Facts:
baze θ flufli; baze θ stirom; benil θ bugis; benil θ fufi
benil θ koger; betri θ fidul; betri θ nusir; betri θ plelek
brabru θ parafle; brabru θ dupom; brabru θ fetrin; brabru θ maro
braflom θ trurim; braflom θ parafle; braflom θ didri; braflom θ gagem
brusi θ trurim; brusi θ stirom; dotak θ loklur; dotak θ seplum
drevis θ trale; dripem θ pastu; favestek θ zunol; feflo θ zuvi
festun θ gesemul; fleklum θ pastu; fleklum θ gesemul; fleklum θ druflur
fopobro θ druploskim; ginu θ triklabris; gripus θ gitol; gripus θ grerir
grudradam θ pastu; grudradam θ siril; kegel θ zuvi; kegel θ dotral
kegel θ koger; klagri θ faneden; klagri θ kiplol; klorer θ stugra
koru θ kekin; koru θ duskes; lipe θ toso; lipe θ zunol
lipe θ flilik; lipe θ babemul; livu θ plelek; mepi θ desko
mepi θ gitol; nagres θ zustik; nagres θ gifim; nemesos θ fidul
nemesos θ bugis; nemesos θ setek; nemesos θ daflum; nemesos θ triklabris
niklir θ vugal; niklir θ saflur; postol θ duskes; reruzir θ bokal
reruzir θ kiplol; reruzir θ fufi; robezan θ flilik; robezan θ nisu
ruflanam θ flufli; ruflanam θ bugis; ruflanam θ pastu; ruflanam θ zuros
satri θ dotru; satri θ stugra; satri θ sugrun; satri θ platim
satri θ sestiskal; sezar θ stugra; sezar θ siril; sezar θ triklabris
skizuk θ plotonum; skizuk θ loklur; skizuk θ zokla; stezam θ vugal
stezam θ stirom; stezam θ radrul; stezam θ maro; taflotra θ siril
tazer θ flilik; trodri θ papledrar; trodri θ rolipan; veval θ gafozem
veval θ babemul; vumon θ bridri; vumon θ grezok; zagros θ setek
zagros θ gagem; zaris θ zokla; zutre θ seplum; zutre θ plesun
betri ζ skunuros; bisku ζ zuros; bokal ζ mepi; bridri ζ festa
daflum ζ pluplustun; dakam ζ radrul; desko ζ betri; doskil ζ nisu
dotral ζ livu; druflur ζ papledrar; favestek ζ gripus; festa ζ festun
festun ζ reruzir; flamil ζ gesemul; flufli ζ droflos; gagem ζ desko
geresu ζ kekin; gesemul ζ lipe; gifim ζ nistes; gripus ζ daflum
grudradam ζ nomuskil; kegel ζ zagros; kekin ζ ruflanam; klorer ζ bridri
koger ζ dotral; lipe ζ gagem; livu ζ zaris; menom ζ driplal
mepi ζ loklur; nistes ζ menom; nisu ζ plotonum; nomuskil ζ dakam
nusir ζ parafle; papledrar ζ brusi; parafle ζ zuvi; pastu ζ klagri
plelek ζ doskil; plotonum ζ bokal; pluplustun ζ stugra; radrul ζ kegel
reruzir ζ riror; robezan ζ postol; ruflanam ζ zutre; sagike ζ flamil
sestiskal ζ favestek; skunuros ζ satri; sobrok ζ plelek; stugra ζ koger
tazer ζ pastu; trodri ζ klorer; trurim ζ tazer; tunamir ζ robezan
vugal ζ toso; zodristos ζ druflur; zuros ζ sobrok; zuvi ζ flufli
babemul ξ lipe; benil ξ stestak; betri ξ festa; bokal ξ ginu
brabru ξ zunol; braflom ξ skizuk; brusi ξ nistes; bugis ξ zuros
buzum ξ fopobro; dakam ξ reruzir; desko ξ stirom; doskil ξ zokla
dotral ξ babemul; dotru ξ buzum; drastel ξ kekin; droflos ξ fufi
dupom ξ stezam; faneden ξ tazer; favestek ξ grudradam; festa ξ triklabris
fidul ξ bivo; fleklum ξ gitol; flilik ξ drastel; flufli ξ trale
fufi ξ drevis; gafozem ξ trurim; gesemul ξ benil; gifim ξ triskor
grerir ξ stugra; grudradam ξ papledrar; gruflan ξ dotral; kekin ξ zosal
klagri ξ sestiskal; klorer ξ duskes; nagres ξ grerir; nemesos ξ postol
niklir ξ dripem; nistes ξ seplum; nomuskil ξ flilik; papledrar ξ brabru
pledre ξ gafozem; plesun ξ braflom; plivafon ξ dotru; plotonum ξ kiplol
pluplustun ξ flufli; postol ξ maro; radrul ξ feflo; reruzir ξ satri
riror ξ nomuskil; rolipan ξ gesemul; saflur ξ vome; satri ξ festun
seplum ξ sagike; sobrok ξ menom; stezam ξ doskil; stirom ξ pledre
taflotra ξ fidul; tazer ξ brusi; toso ξ nagres; trale ξ desko
treskol ξ setek; trigra ξ klagri; triklabris ξ klorer; triskor ξ sobrok
trurim ξ zutre; vome ξ didri; vumon ξ pluplustun; zodristos ξ platim
zosal ξ faneden; zuros ξ niklir; zutre ξ dakam

Known rows:
trodri: [ -3  19  17  -1 -45 -30  -9  12  44 -24   8   5 -20  12  18  23 -29 -28
 -19   2  -4 -38  -8 -30  28 -13   0]
zodristos: [ -9  24  17   2 -43 -31   8  14  45 -11   4  27 -19  -1  22  23 -21 -25
 -15   7   1 -33   4 -29  20 -18  -1]
didri: [  4  16  20  20 -16   2   3  37  39 -13 -17  24  -4  15  25  28  -5  -1
   1  19   8  -7 -15 -10  21 -23  -1]
flufli: [ -7   5   6  17 -33  -2  17  46  41 -20 -15  32 -26   2  21  30  21   2
 -10  14  23 -11  -1 -31   3 -25   3]
pluplustun: [-21   9   7  16 -31 -10 -14  25  43 -11 -10  15 -33  10  27  26  -1 -19
 -22  30  21  -2   0 -41  10 -13  -1]
zuvi: [  0  22  10   3 -49  -8   2  41  27 -10  -6  23 -21  -9  26  36   3  -9
 -26  15   8 -15   3  -8   5 -29  -5]
grudradam: [ -6  13  25  16 -65 -30  15  20  51 -28  12  -3 -16  -1   5  26 -10 -11
 -16  26 -10 -47   2 -23   7  -1  10]
klagri: [-19  -2   8  14 -43 -10 -19  19  51 -29   9  12 -32   3   5  25  -9   0
 -27  18   3 -13   0 -24  16  -7 -14]
stezam: [-14   0  22  28 -14 -12  -5  29  67 -25  -8   0  -9  14  13   7 -16  11
  -4  23   1 -18 -24 -17  27   3   9]
bisku: [  0  29  19   9 -55 -25   3  16  40 -14  -4  18 -14   6  24  27 -21 -27
 -11  12   4 -33  -4 -27  24 -19   2]
niklir: [-11   3  14  17  -5 -17  -9  26  63 -24  -3   7 -13   7  17  14 -18   6
 -11  14   2 -18 -18 -18  24  -7  -3]
brabru: [-16   3  18  15  -5 -14  -9  35  68 -28 -12  -2  -6  10  14   9 -16   8
  -8  18   7 -22 -17 -18  23   6   6]
grerir: [-18  26  13  22 -39  -7  -3  23  39   0  -9  27 -19   0  32  22 -15 -19
 -22  28  12  -9   7 -26  14 -21  -3]
festun: [-10   3  17   6 -31   5 -20  27  38 -31   2  -5 -28  12   7  43  -4 -10
 -26  32  13  -3  -2 -15  15  -9  -7]
trurim: [  8  32  34  14 -24  -6  40  20  53  -9  -9  28  -1 -12  22  25 -10  -5
  -1   1  15 -21 -12  -8  19 -29   8]
brusi: [-15   3  14  19 -11  -8   4  34  59 -39  -7  12 -26  15  11  18   4  -9
 -13  17   5   3 -22  -1  44   4   2]
nisu: [-13  17   8   9 -16  -3 -31  18  33  -1  -4  21 -23  18  34  37 -19 -24
 -22  34  14  13  10 -37  10 -27 -10]
lipe: [-22   2   4  11 -37 -15 -41  13  44 -21  -2   3 -31  17  15  18 -25 -10
 -32   9   2 -11  -9 -30  32  -6 -16]
fufi: [ -3  17  18  19 -45  -4  14  33  36  -7   4  28 -21  -4  24  35   1 -14
 -18  38   7  -9  12 -14  -2 -26  -3]
mobe: [-12  17  12   7 -32  -9 -13  28  35 -15  -9  13 -20   6  28  29 -15 -16
 -26  21  11 -13  -4 -20  19 -17   0]

Rows:
No name comes twice in this set of rows, the named rows included.
[-16  12   7   8 -36  -1 -20  29  35 -16 -16  20 -26   6  17  32 -10 -11
 -25  14  16  -8  -9 -21  19 -16 -15] | driplal
[-14  32  12   8 -43 -34   3  34  49  -5  -2  13 -18  -9  29  20  -9 -20
 -27  17   0 -25   3 -20  19 -14   4] | nomuskil
[  7  14  19  19 -39   4   9  37  31 -16  -6  23 -10   3  17  40   4  -6
  -9  28   5  -9   1  -8   2 -28   1] | setek
[  9  23  21  14 -59 -16   7  33  39 -12   3  12 -15  -1  26  33   3  -9
 -17  21  -6 -25   0  -8   6 -30   4] | druflur
[  2   0  10   9 -39   1  -7  34  32 -23   4  27 -26   6   5  45   5   1
 -17  23   5 -12   3 -15   2 -29 -15] | daflum
[-11  29  19  22 -39  -6   2  13  37  -1  -5  29 -28  -2  38  16 -22 -16
 -28  14  24  -2  -2 -30  12 -29   1] | gafozem
[-16  -6  15  20 -13  -3 -19  34  46 -33   8 -10 -28   6  15  26 -15 -11
 -32  59   9   1   4 -24   3   2   9] | betri
[-12   2  23  14 -15   6 -17  19  50 -27  15 -16 -25  -3   9  31 -15 -10
 -35  48  13   8   3 -17   6  -2   3] | reruzir
[ -8  22  16  12 -29 -11  -4  16  49  -8  10  19 -22 -17  21  17 -20   4
 -37   7   7  -7   1  -6  15 -26 -18] | dakam
[-13  19   6  26 -49 -17   5  23  39  -8  -9  29 -29   9  38  21  -8 -16
 -19  21  19 -12  -4 -41   7 -27  10] | trale
[ -2  12  16  21 -51   1  12  37  35  -3   1  29 -15 -11  14  41   8  -4
 -17  45   4 -15  20 -17 -11 -24   1] | triklabris
[-15  37  11  10 -39 -36   6  35  43  -1  -3  25 -19  -9  35  18  -6 -36
 -26  22   0 -16   4 -12  23 -18   1] | kekin

The same elements again, as new rows of numbers:
Known rows:
benil: [ -6  32 -30  -6 -14  -6 -13   8   6 -16  -6  -1 -12   1  -6  -1  29  25
  13 -21 -15  -7  11  13  10 -11   3  -2   3 -19 -11  15 -18  11   7  13
  -6 -18  -7  -3   7   0  10   0]
satri: [ 13  -5 -21  14  12 -18 -31 -56  11 -48 -31 -36 -57   3 -10 -31  -9   8
   4   4  18  -2  17  32 -12  16 -39  28  -5 -40   7  19 -15 -15 -16  18
 -12  -1  33 -18   9  -8 -15 -14]
nemesos: [ -3  18 -22 -11  -6  -7 -13  -4   4 -42  -7 -14  17  -3   1  -3  36  22
   7 -13  -2 -14  23  14  13  22 -12  -3   3 -13 -15   4   2   7   2  19
  -8 -21  -6  13   3   0   9   0]
baze: [-19   1   6  -8   5  -7  29 -10  -1  -9   6   2 -16 -20   4  28 -23  -5
  14 -24   9  11   4  23  13  -7 -22   2 -16  -6 -24  -5 -21 -19   9  10
 -12  -2 -21  -3  -8  -8   5   1]
stezam: [-19  -2   7 -10   3  -9  36 -20   0 -13   7   5   2 -24   2  23 -20  -7
  16 -13  14  17   7  36  13 -15 -30  15 -15   5 -20  -2  -4 -18   7   4
 -12  -3 -17 -15  -8 -10  -1   0]
zaris: [-12   2 -21  20   7 -23 -30 -55  27 -13 -49 -26 -87  -5 -14 -73 -25 -23
  10  12   2   2  -2  49 -26   8 -33  27   7 -42  15  25 -46 -16  -8  19
 -25   3  33 -72  17  -5 -10 -18]
nagres: [-15   8  -2   2   3  -3 -14  -3   0  -8 -14  -6 -29  -8   4   7  -1   2
  -7  -1  -4   3  18  -7  -5 -10   7  -9   5 -22  -8  22 -32   3  17   8
  -6   0   1 -17   5   5   9   3]
babemul: [  2  -8  -1  12   0 -13   1   3   1   6   1   4   2 -14  -7   3  -3   6
  -8  15   4   7  10   4 -16 -10   0   3 -15  -5  10  13  -6  10  12  10
   8   5  12  22   6  -1  -6   4]
stugra: [ 27 -10   3  11  22   1 -35 -39 -12 -50 -16 -40  -5   6   3 -22  -3  12
 -31  21  25  -4  40   0   0   5 -15  12  20 -28   3  22  12 -14   1  10
   2  13  23  -3   3  -1  -9  -3]
zosal: [  1  -4  -2  15   1  -9  -4   6   2   1  -5  -2   8  -7  -6 -16   9  -1
 -15   3   2  -1   7  11  -2   6  -2  -9  -1  -2  12  -3  15  -2  16  18
   5  -1  -3   5   4   1  -7   3]
gagem: [ 11   3   1  14   0 -10  -1 -12   2  -5 -13  -5  -7  -4 -13  -4  -2   7
  -7  -1   6   4   8  20   0  -3 -22   3   5  -1   4   7   6  -8  14  19
   2  -1  -1   9  -2  -4  -3   0]
bokal: [  6   5 -15  28  12 -21  -6 -45  16  17 -19  -9 -51  16 -27 -11   9  13
   9   1   5   0 -10  30 -11   2 -37  20 -17 -20  19  -6 -26  -7  -9  36
   6  -6  32   0   1   9 -17 -11]
sagike: [-11  -5  -3   3  -9   2  14  25 -10  13  24   5  48 -10   3 -20  12   2
 -31  -1   6   0  11   1   3  -7  27 -27   5  15   3  -4  27   1  28   6
   9   0 -18  11   1   8  -6  10]
stirom: [ -5  -9  28   1  14  -2  35 -12  -3  -1   3   7  -6 -21  -7  46 -33  -1
  -5 -19  19  19  -2  23  12 -24 -43  -1 -11   6 -16 -16  -8 -31  21  16
  -6   1 -26  13 -16 -11  -2   6]
tunamir: [ -9  -2   2   4  -6   0  16  20  -9  24  15   6  47 -13   5 -13  16   1
 -21   5   3   9  14 -10  13   1  17 -25   9  14  -1  -1  14  10  28   6
  11  -1 -16  14  -5   5  -1  10]
dotru: [ 23  -5  -1  14  -4  -7 -10   3   0   6 -20  -4  13 -12  -7 -23   4   0
 -15  14  10   4  13  11  -2  -1  -9  -9  14   7   2   7   4   6  11  10
  10   4   0   3  -2 -19   4   3]
nomuskil: [-11  -2  -6   8  -6  -3  12  17  -5  11  12   2  38  -8   0 -19  16   1
 -22   2   2   6   5   0   8   7   9 -14   4  11   3  -4  18   3  25  13
   9  -4 -14  18  -1  10  -5   9]
nistes: [ -9  -4   0   8  -4  -6  11  16  -5  14  11   2  34  -9  -1 -15  14  -4
 -22   2   3   1  10  -3   7   1  12 -22   0   8   4  -6  26   4  26  13
   7  -1 -15  14  -1  11  -5   8]
sugrun: [ 11  -6  -2  14   3  -7  -8   0   0   6   1  -5  13  -7  -2 -15   6  -3
 -19  10   8   5   8   7   3   1  -6  -5  11  -2   7   1  11   2  12  15
   7   2   1   4  -2  -3  -7   2]
zustik: [  6   1  -2  17  -1  -8 -10   5   0  12  -6  -1   0  -6  -6 -14   4  -1
 -19   9   3   4   6  10   0  -1  -2  -5   5  -2   6   3   7  -1  16  17
   7  -1   0   7  -1   1  -5   2]

Rows:
No name comes twice in this set of rows, the named rows included.
[ -9  19 -21 -10 -16  -2  -9  12   8  -9 -12  -4   1   2   1  -7   8  13
  13 -12 -13 -23  14  21  -9 -10  16   1  10   0  -8   6  -8   4  15  10
 -13 -12  -1 -16  11  -2   5  -1] | feflo
[-46  -5 -14  -4  -6  -2  -8 -13   8  10 -10  -4  -6 -17   2 -89   2 -19
 -19  26   9   7   1  25 -11   0  19  -8  12  -9  -1   5 -21  -2  13   2
 -14   0  -1 -78   8   7 -12  -2] | skizuk
[-45  -3 -13   1  -4  -6  -5 -17   5  10 -17  -4  -8 -16   5 -70   0 -22
 -15  24   2   9   3  13  -7   9  10  -4  16  -7  -3  14 -28   7  15   5
 -15  -1   2 -73   6   9  -1  -3] | dotak
[  0   5 -13  21  -6  -8   7  20   2  39   2   2 -15 -11  -1 -22   3 -20
  -6 -10  -4  10  -3  -4  13   2  23 -22  -2 -12   5   5 -13   8  17   9
  10   0 -10  -4   2  -1   0   4] | gesemul
[-39   2 -11   1  -1  -2  -1 -16   4   2  -8  -6  -6 -12   1 -56   4 -10
 -12  13   2   6   6  15  -3   2   8  -7   8 -13  -4  13 -27   1  12   6
  -9   1   2 -47   3  10  -7  -1] | zutre
[-12  11 -12  -5   0  -6   0 -13  -3   4   6  -1  -6  -2   3  -7   1   4
   6   2   1   7  15  14   0 -25   8  21  -2  -6  -8  17 -23   1   1   0
  -1  -2   7 -28   4   4  -4   0] | drevis
[ -8  23 -25   3  -7 -10 -12 -16  10 -17 -17  -9 -42   1 -12 -21   9  17
  14 -11  -8  -5   9  25  -6   1  -9   4   0 -26  -2  19 -32   2  -2  18
 -10 -11   9 -11   7  -2  -2  -3] | reruzir
[-25   8 -10  -5  -7  -3   7  -1   0  -3   2  -2  11 -13   4 -25  10   2
  -1   1  -2   5  13  11   4  -1   8  -9   4  -1 -12  10 -19   8  16   3
  -5  -4  -5 -20   2   5   4   3] | gripus
[-15  -6  -6 -11  -6   6  10  -9   3  -2 -13  -3  -9 -17  -4 -13  -8   6
  -4  -1  20  -2  -1  18  -6   1 -12 -19   3  -5 -24  -6 -63   2   7  13
  -4  -6  -1 -11  -8 -16   7   0] | niklir
[ -3  28 -22   5 -20  -7  -3  16   3   6  -5   7  13   4 -11 -17  30  23
  -1  -3 -14  -4  11  14   3  -6   7 -15  18   5  -1  15   3  10  20  19
   5 -12  -8  11   0   5   4   6] | zuvi
[ 31 -21 -16  16  18  -3 -15 -16 -16  -4   9 -33  20  -5  20 -33  14 -28
 -20   1  31   1  26 -13  25  40  14   6  -4 -32  -3  -8  30   4 -12   7
  15   9   5   0   1 -13  -9  -5] | siril

The same elements again, as new rows of numbers:
Known rows:
pledre: [-14  12  45  23   4   6 -19  28 -14   6  23   3 -20  -4 -25  17 -12  22
 -34  -4 -28  -2  12  -7   3  -3 -25]
babemul: [-36  13  40  36  10   3 -24  22  -1  -5  22 -19 -18  10 -31  12 -21   9
 -17  -2 -17 -12  14  -7   4  -1 -15]
tunamir: [-15  11  69   6  15  11 -11  -1 -12 -18  23  -6 -13  10 -19   4   1   0
 -27  -8  -4   2   7 -14  15  -3 -15]
postol: [ 35 -16  23  -6  -6  19 -31  42 -11   4  29 -48 -14  18 -36  40  20   5
   0  -6 -14 -19  17 -15  26   5 -22]
sestiskal: [-11  11  72   6  14   9  -8   1 -11 -21  23  -4 -14   8 -19   3   6  -1
 -25  -9  -3   3   3 -13  11  -2 -16]
plesun: [-22  12  48  26   8  11 -25  21   1   1  25  -6 -19   9 -23   4   0  15
 -20  -4 -20  -6  15  -9  11  -2 -22]
doskil: [-31  14  22  36   2  15 -35  37   5   2  24  -1 -15   3 -23  -4   7  22
 -15  -1 -19 -15  10  -3   4  -2 -26]
maro: [-23   7  44  11   8  11 -22  13  -4   0  25  -1 -17   3 -17   2   1  15
 -16  -1 -21  -9  14 -10  19   0 -22]
koru: [ 14 -12  17 -18 -12  10 -34  42 -16   9  27 -30 -12   9 -35  31  31   4
   4  -8  -6 -27  20 -17  28   3 -13]
stezam: [ 27 -16  19 -12 -10  25 -45  38 -10  21  32 -26  -9  13 -37  29  37  13
  -6  -9 -11 -30  32 -17  45  -3 -18]
vugal: [-12   6  71   2  14  15 -11  -5 -12 -14  25   0 -12   6 -18   7  10   2
 -27  -8  -6  -1   5 -13  23  -5 -18]
skizuk: [ 16 -14  22 -21 -13  11 -35  40 -15  11  28 -28 -12   9 -34  31  33   7
   5  -8  -7 -26  15 -17  32   2 -15]
seplum: [-13  12  67  10  12   4 -27  24   9   9  29  -9 -14  18 -25   4   0  21
 -22   0 -18  -5   8 -11  13   2 -14]
nomuskil: [-23   4  52  29   7  16 -13  15  -1 -22  29 -23 -20   3 -23   2 -26   8
 -25  -9 -20   1  20 -18  17  -6 -33]
drevis: [ 12 -10  14 -18 -14   9 -31  43 -18   7  26 -30 -12  10 -33  29  23   3
   4  -9  -5 -23  20 -16  22   5 -12]
fidul: [-13  12  50  26   8  10 -22  22   2  -1  25  -2 -21   9 -23   2   5  17
 -18  -4 -20  -5  12 -11   8  -2 -23]
brabru: [ 25  -9   9   2  -8  19 -44  39  -6  10  28 -31 -13  19 -39  26  32   6
  -1  -8  -4 -28  27 -14  34  -1  -9]
grerir: [-22  11  44  29  10  13 -25  18   3   0  24  -6 -19   9 -24   4  -1  13
 -20  -3 -20  -8  15  -9  12  -3 -20]
bugis: [-14  13  41  24   8  18 -26  22  -1   4  27  -4 -18  11 -20   1  -2  14
 -21  -5 -19   1  23 -12  11   0 -21]
trigra: [-22  12  46  27   9  11 -22  20   0   0  25  -6 -20   8 -22   3  -7  14
 -20  -4 -21  -4  16 -10   9  -2 -21]

Rows:
No name comes twice in this set of rows, the named rows included.
[-43  -6  -1  16  -8  -3 -31  58 -22 -14  21 -68  -4  14 -55  61 -34  -7
  18  -2   1 -41   5  -2   1   8   1] | lipe
[-62   9  11  25   3  -2 -27  36  -3  14  16 -11 -16  -2 -26  -4   3  12
 -11   3 -23 -21   6  -5   0   0 -17] | nisu
[ -7   9  47  33  14  19 -17  18   3  -7  25 -22 -21  16 -19  11 -14  10
 -20   0 -26   1  14  -8   9   3 -29] | sobrok
[ 73  11  22 -12 -28  -4 -17  80 -18 -14  21 -20 -29  23 -31   7  60  -2
  18 -21   6  14   1 -20 -28  12 -12] | sezar
[ 23  -9  40 -26  -5  12 -22  27 -25  -9  27 -30  -6  13 -35  31  28 -11
  -9 -15   9 -15  13 -20  27   0  -4] | trodri
[-45  12  26  27   4   3 -33  33   1  36  18   3 -22   0 -25  -9  22  16
 -15   0 -32 -20  20 -13   7  -2 -17] | plotonum
[-20  21  20  39   2  10 -34  35   4   5  22  -2 -14  -7 -27   2   3  27
 -20  -3 -26 -11  15   2   6   1 -28] | pluplustun
[ 25  -9  12  -8 -13  18 -41  47 -14  12  29 -30 -12  19 -36  28  29   5
  -2 -10  -7 -19  28 -17  27   1 -14] | benil
[ 20  -9  19   3 -14  21 -42  56  -9   1  30 -30  -9  14 -36  35  22  13
   5  -7  -8 -26  17  -9  20   3 -21] | klagri
[-15   8  25 -13 -21  -1 -43  42 -19  52  28   7 -23  11 -46  31  26  14
  21 -10 -16 -36  54 -28  26  -1   6] | zaris
[-25 -12  29  -7   2 -26 -25  57 -15 -19  30 -93   0  31 -63  49 -54 -11
  -4  -6   5 -24   7 -20   8   7  10] | tazer
[-15  25 -14   8   7  43 -24  38 -35   4  32 -27 -11  35   9   2 -61 -12
 -26  -4 -21  34  61  -7  -1  20 -15] | pastu
[-45  10  24  18   1   2 -30  31  -2  35  18   6 -22  -6 -22 -11  26  16
 -11   1 -31 -21  20 -12  11   0 -18] | koger
[  5 -13  -2 -13 -20  14 -44  58 -11  12  27 -24  -9   2 -33  23  40  15
   8  -5  -6 -33  14 -11  25   3 -20] | kegel

